Below are the code and all the weights of a small trained network. Each question names an input and a class and asks about switching units off, where a switched-off unit gives its printed mean instead of its output.

import numpy as np


def w(rows, s, z=0):
    codes = np.array(rows[::2]) - 128.0
    scale = np.full(codes.shape[1], s)
    scale[-1] = z or s
    return codes * scale


def norm(h):
    return h / np.sqrt((h * h).mean(-1, keepdims=True) + 1e-5)


def f(y):
    return y / 2 * (1 + np.tanh(0.7978845608 * (y + 0.044715 * y**3)))


def log_softmax(a):
    a = a - a.max(-1, keepdims=True)
    return a - np.log(np.exp(a).sum(-1, keepdims=True))


def net(x, mask):
    res = np.array(x, float).reshape(1, 6) / 4 @ E
    u = 0
    for l in range(4):
        y = f(norm(res) @ A[l][:, :-1].T + A[l][:, -1])
        res = res + np.where(mask[u : u + 7], y, B[l][:, -1]) @ B[l][:, :-1]
        u += 7
    return log_softmax(norm(res)[-1] @ U[:, :-1].T + U[:, -1])


A, B = {}, {}
E = w([
[105,165,217,37],'x0',
[129,133,128,132],'x1',
[163,221,189,228],'x2',
[152,252,2,61],'x3',
[133,133,126,126],'x4',
[131,126,130,129],'x5',
],0.0069)
A[0] = w([
[45,82,124,129,31],'0.n0',
[80,93,200,133,157],'0.n1',
[139,170,127,254,81],'0.n2',
[18,60,52,59,228],'0.n3',
[179,78,132,173,3],'0.n4',
[136,193,174,245,90],'0.n5',
[124,92,102,165,74],'0.n6',
],0.0082,0.0037)
B[0] = w([
[189,65,122,18,127],'0.n0',
[163,226,60,140,208],'0.n1',
[220,83,124,95,189],'0.n2',
[255,126,171,106,255],'0.n3',
[63,131,115,117,123],'0.n4',
[243,61,132,103,211],'0.n5',
[112,152,104,133,128],'0.n6',
],0.0073,0.0049)
A[1] = w([
[117,179,25,144,108],'1.n0',
[40,13,31,62,173],'1.n1',
[90,157,142,152,114],'1.n2',
[81,60,102,190,71],'1.n3',
[190,103,192,112,87],'1.n4',
[110,51,2,202,3],'1.n5',
[129,195,151,155,198],'1.n6',
],0.011,0.0036)
B[1] = w([
[83,115,52,27,173],'1.n0',
[234,170,188,86,168],'1.n1',
[199,118,105,166,112],'1.n2',
[95,125,115,135,135],'1.n3',
[102,140,28,147,253],'1.n4',
[135,1,57,214,179],'1.n5',
[247,61,72,29,186],'1.n6',
],0.0064,0.0053)
A[2] = w([
[64,240,254,57,151],'2.n0',
[141,195,208,119,83],'2.n1',
[131,242,146,193,197],'2.n2',
[163,195,159,106,128],'2.n3',
[90,125,101,136,34],'2.n4',
[214,4,253,218,162],'2.n5',
[193,158,196,153,2],'2.n6',
],0.0098,0.0034)
B[2] = w([
[121,2,60,179,149],'2.n0',
[154,64,82,175,135],'2.n1',
[197,80,99,28,133],'2.n2',
[79,70,60,101,155],'2.n3',
[116,67,189,180,115],'2.n4',
[66,149,132,49,245],'2.n5',
[137,130,152,190,142],'2.n6',
],0.0098,0.011)
A[3] = w([
[185,69,103,133,2],'3.n0',
[45,118,73,106,98],'3.n1',
[153,183,156,62,33],'3.n2',
[64,82,101,89,99],'3.n3',
[2,111,177,137,113],'3.n4',
[125,74,128,123,94],'3.n5',
[135,114,17,77,163],'3.n6',
],0.0099,0.0036)
B[3] = w([
[99,90,150,195,145],'3.n0',
[155,208,164,165,150],'3.n1',
[135,96,212,235,150],'3.n2',
[173,188,74,254,164],'3.n3',
[83,240,138,95,143],'3.n4',
[113,117,52,169,140],'3.n5',
[53,137,238,213,250],'3.n6',
],0.0093,0.011)
U = w([
[133,44,64,161,134],'0',
[159,110,145,137,251],'1',
[248,76,136,67,91],'2',
[93,163,78,65,112],'3',
[159,120,151,159,23],'4',
],0.016,0.0032)

Each question gives the input, the list of numbers given to net, and the class t.
The units are the neurons (one row each of A and B). Each row of codes is followed by its name. A weight is (code - 128) times the scale printed after its matrix; where a second scale follows, it is the last column's (A, B and U).
mask holds one flag per neuron, layer by layer. A switched-off neuron (its flag False) gives its mean, the last column of its row in B, instead of its output. The means were averaged over made-up inputs and are rounded, as every weight is.
A unit's drop is (log p(t) with every unit on - log p(t) with that unit switched off) / (log p(t) with every unit on - log p(t) with every unit switched off).
The circuit of an input: a set's keep is (log p(t) with only the set's units on - log p(t) with every unit switched off) / (log p(t) with every unit on - log p(t) with every unit switched off). Starting from the 12 units with the biggest drops (on a tie, the unit counted first), units are removed one at a time, each time the one whose removal leaves the highest keep (on an exact tie, the one counted first), for as long as the keep stays at least 0.8.
circuit, biggest first: the units of the circuit, biggest drop first
unit that matters most: the unit with the biggest drop
top k neurons: the k neurons with the biggest drops, biggest first
k most important neurons of layer l: the k neurons of layer l with the biggest drops, biggest first
input [8,-3,7,-1,-5,-4], class 0: top 2 neurons : 2.n0; 2.n3
input [-5,5,5,-6,0,0], class 3: circuit, biggest first : 2.n5; 3.n4
input [6,2,5,-8,5,-2], class 3: top 2 neurons : 2.n5; 0.n3
input [7,-2,7,5,1,-3], class 0: circuit, biggest first : 2.n0; 2.n3; 2.n1
input [0,6,-6,-7,-4,-1], class 3: circuit, biggest first : 2.n5; 1.n6; 3.n4
input [-3,-3,5,2,3,0], class 2: unit that matters most : 0.n2
input [-2,-2,6,-3,-2,-6], class 2: top 2 neurons : 3.n6; 0.n5
input [-5,2,-6,-7,-5,8], class 3: top 2 neurons : 2.n5; 1.n6
input [4,-5,-7,4,8,1], class 4: circuit, biggest first : 3.n6; 2.n5
input [8,6,-1,6,4,3], class 0: top 2 neurons : 2.n0; 2.n5
input [1,0,7,-5,1,8], class 2: circuit, biggest first : 3.n6; 2.n2
input [6,4,-8,-3,1,5], class 2: top 2 neurons : 0.n3; 3.n6
input [-2,0,-5,-1,4,0], class 2: 2 most important neurons of layer 0 : 0.n0; 0.n1
input [4,7,-6,2,2,2], class 1: unit that matters most : 0.n3
input [8,-1,-5,6,-7,1], class 0: top 2 neurons : 2.n0; 2.n5
input [7,2,-6,7,-8,5], class 4: top 3 neurons : 3.n6; 2.n5; 0.n1
input [8,6,-6,-4,-2,5], class 0: 2 most important neurons of layer 1 : 1.n6; 1.n5
input [-5,-7,8,-4,-7,6], class 2: 3 most important neurons of layer 2 : 2.n3; 2.n0; 2.n5
input [8,7,4,-6,-2,0], class 0: top 2 neurons : 2.n0; 1.n5
input [2,-2,-5,6,-7,3], class 4: unit that matters most : 3.n6
input [1,5,-8,4,8,-3], class 2: top 2 neurons : 2.n5; 1.n1
input [2,-1,-4,1,6,7], class 4: 2 most important neurons of layer 0 : 0.n3; 0.n5
input [8,2,7,6,-8,-3], class 0: top 3 neurons : 2.n0; 2.n3; 0.n3
